Below are the code and all the weights of a small trained network. Each question names an input and a target symbol and asks about switching units off, where a switched-off unit gives its printed mean instead of its output.

import numpy as np


def w(rows, s, z=0):
    codes = np.array(rows[::2]) - 128.0
    scale = np.full(codes.shape[1], s)
    scale[-1] = z or s
    return codes * scale


def f(y):
    return np.maximum(y, 0)


def softmax(a):
    e = np.exp(a - a.max(-1, keepdims=True))
    return e / e.sum(-1, keepdims=True)


def log_softmax(a):
    a = a - a.max(-1, keepdims=True)
    return a - np.log(np.exp(a).sum(-1, keepdims=True))


def net(x, mask):
    ids = ['ΓΛΩαδμτφψ'.index(c) for c in x.split()]
    T = len(ids)
    res = E[ids] + P[:T]
    q, k, v = (res @ M[0].T for M in (Q, K, V))
    z = softmax(np.where(np.tri(T) > 0, q @ k.T / 2**0.5, -1e9)) @ v
    res = res + np.where(mask[0], z, O[0][:, -1]) @ O[0][:, :-1]
    y = f(res @ A[0][:, :-1].T + A[0][:, -1])
    res = res + np.where(mask[1:13], y, B[0][:, -1]) @ B[0][:, :-1]
    return log_softmax(res[-1] @ U[:, :-1].T + U[:, -1])


Q, K, V, O, A, B = {}, {}, {}, {}, {}, {}
E = w([
[139,189,161,166,48,137,191],'Γ',
[76,185,189,153,146,137,157],'Λ',
[139,72,135,221,89,135,193],'Ω',
[79,171,170,168,89,12,195],'α',
[141,12,107,253,205,40,137],'δ',
[181,123,59,157,111,69,103],'μ',
[66,12,85,152,178,162,144],'τ',
[90,141,96,104,135,161,88],'φ',
[26,102,143,92,160,77,162],'ψ',
],0.017)
P = w([
[185,251,81,156,203,159,206],'0',
[127,172,110,177,142,166,138],'1',
[126,174,86,154,147,135,123],'2',
[118,115,128,161,107,147,115],'3',
[126,110,108,134,108,123,98],'4',
[128,95,147,131,102,130,96],'5',
[122,58,131,126,103,115,88],'6',
],0.013)
Q[0] = w([
[115,140,149,40,220,199,152],'H1',
[149,213,1,151,220,114,207],'H1',
],0.013)
K[0] = w([
[191,214,158,254,150,177,250],'H1',
[149,167,64,54,236,142,200],'H1',
],0.014)
V[0] = w([
[108,123,190,174,147,4,144],'H1',
[50,104,134,80,128,160,213],'H1',
],0.021)
O[0] = w([
[104,149,79,211,192,113,204,166],'H1',
[155,116,1,7,131,146,143,8],'H1',
],0.0095,0.016)
A[0] = w([
[157,86,226,70,126,136,57,90],'N1',
[151,85,167,32,119,156,130,85],'N2',
[179,94,174,141,86,77,139,52],'N3',
[228,70,169,103,52,85,141,121],'N4',
[48,100,90,101,122,179,79,99],'N5',
[206,99,130,129,46,121,122,173],'N6',
[82,138,126,91,231,196,121,81],'N7',
[68,135,201,66,215,208,85,115],'N8',
[203,116,101,140,115,150,204,69],'N9',
[186,105,83,75,86,136,197,2],'N10',
[247,84,121,141,78,191,173,195],'N11',
[121,189,186,37,140,149,203,63],'N12',
],0.015,0.0046)
B[0] = w([
[100,108,220,88,73,4,162,154],'N1',
[117,130,40,153,133,65,130,148],'N2',
[181,151,78,93,132,119,129,253],'N3',
[150,52,89,171,216,172,134,160],'N4',
[137,170,144,131,146,163,199,145],'N5',
[127,158,139,119,153,159,131,165],'N6',
[150,165,179,102,81,109,47,146],'N7',
[84,27,56,138,145,194,171,143],'N8',
[46,118,135,82,117,84,147,173],'N9',
[186,27,178,132,93,139,90,168],'N10',
[95,223,126,114,120,113,69,162],'N11',
[194,174,149,117,122,214,202,149],'N12',
],0.02,0.018)
U = w([
[114,109,59,135,224,205,118,254],'Γ',
[107,168,157,119,226,185,133,99],'Λ',
[102,126,100,143,162,168,112,136],'Ω',
[71,165,135,143,190,142,43,90],'α',
[165,135,122,254,102,114,96,143],'δ',
[65,84,168,205,195,169,128,136],'μ',
[117,98,48,148,86,138,109,138],'τ',
[89,124,33,145,125,132,160,69],'φ',
[134,114,183,119,239,129,112,66],'ψ',
],0.0064,0.0059)

Each question gives the input, a string of symbols that net reads in full, and the target symbol t.
The units are the heads (2 rows each of Q, K, V and O) and the neurons (one row each of A and B). Each row of codes is followed by its name. A weight is (code - 128) times the scale printed after its matrix; where a second scale follows, it is the last column's (O, A, B and U).
mask holds one flag per unit, heads first, then neurons. A switched-off unit (its flag False) gives its mean, the last column of its rows in O or B, instead of its output. The means were averaged over made-up inputs and are rounded, as every weight is.
A unit's drop is (log p(t) with every unit on - log p(t) with that unit switched off) / (log p(t) with every unit on - log p(t) with every unit switched off).
The circuit of an input: a set's keep is (log p(t) with only the set's units on - log p(t) with every unit switched off) / (log p(t) with every unit on - log p(t) with every unit switched off). Starting from the 12 units with the biggest drops (on a tie, the unit counted first), units are removed one at a time, each time the one whose removal leaves the highest keep (on an exact tie, the one counted first), for as long as the keep stays at least 0.8.
units of the circuit, in order: the units of the circuit, biggest drop first
most important unit: the unit with the biggest drop
top k neurons: the k neurons with the biggest drops, biggest first
input μ α μ φ φ Ω, target ψ: most important unit -> N1
input α δ Λ, target α: top 2 neurons -> (N7, N9)
input φ μ μ, target ψ: units of the circuit, in order -> (N1, H1)
input Λ α ψ, target Λ: units of the circuit, in order -> (H1, N5, N7, N12)
input α μ μ α Γ φ, target α: units of the circuit, in order -> (H1, N7, N3)
input μ μ Ω δ α, target μ: units of the circuit, in order -> (H1, N3)
input φ Γ δ μ μ ψ, target μ: top 2 neurons -> (N3, N8)
input Λ μ Γ φ τ φ, target φ: units of the circuit, in order -> (H1, N8, N1)
input δ δ φ, target δ: units of the circuit, in order -> (H1, N7)
input Γ Λ Γ δ ψ Γ Ω, target τ: units of the circuit, in order -> (H1, N10)
input Γ Γ Λ, target Γ: units of the circuit, in order -> (H1, N8)
input α μ μ μ ψ ψ, target μ: top 2 neurons -> (N8, N3)
input α Λ Γ τ, target Λ: units of the circuit, in order -> (H1, N5, N7)
input μ δ α Γ μ τ Γ, target Γ: most important unit -> N4
input δ Γ τ, target δ: units of the circuit, in order -> (N7, H1)
input τ Γ ψ, target τ: top 4 neurons -> (N10, N2, N7, N1)
input μ α φ τ μ, target ψ: units of the circuit, in order -> (N1, H1, N6)
input α μ μ μ μ μ Λ, target μ: units of the circuit, in order -> (N3, N8)
input Γ μ δ Λ Ω Γ, target α: top 2 neurons -> (N11, N3)
input μ ψ α, target τ: top 2 neurons -> (N10, N9)
input Γ μ μ Γ μ Λ, target Γ: units of the circuit, in order -> (N8)
input μ Ω φ, target μ: units of the circuit, in order -> (N8, N3)
input α δ τ, target α: top 2 neurons -> (N7, N9)
input μ μ Λ, target μ: units of the circuit, in order -> (N8, H1)
input ψ μ μ τ μ μ φ, target μ: top 3 neurons -> (N8, N3, N1)
input μ τ τ φ δ, target ψ: top 3 neurons -> (N1, N4, N6)
input α μ τ μ Γ, target Γ: top 2 neurons -> (N4, N1)
input μ τ Γ Ω, target Γ: top 4 neurons -> (N4, N6, N2, N5)
input Ω δ α, target μ: most important unit -> N3
input α Γ μ φ μ δ, target ψ: top 3 neurons -> (N1, N4, N3)
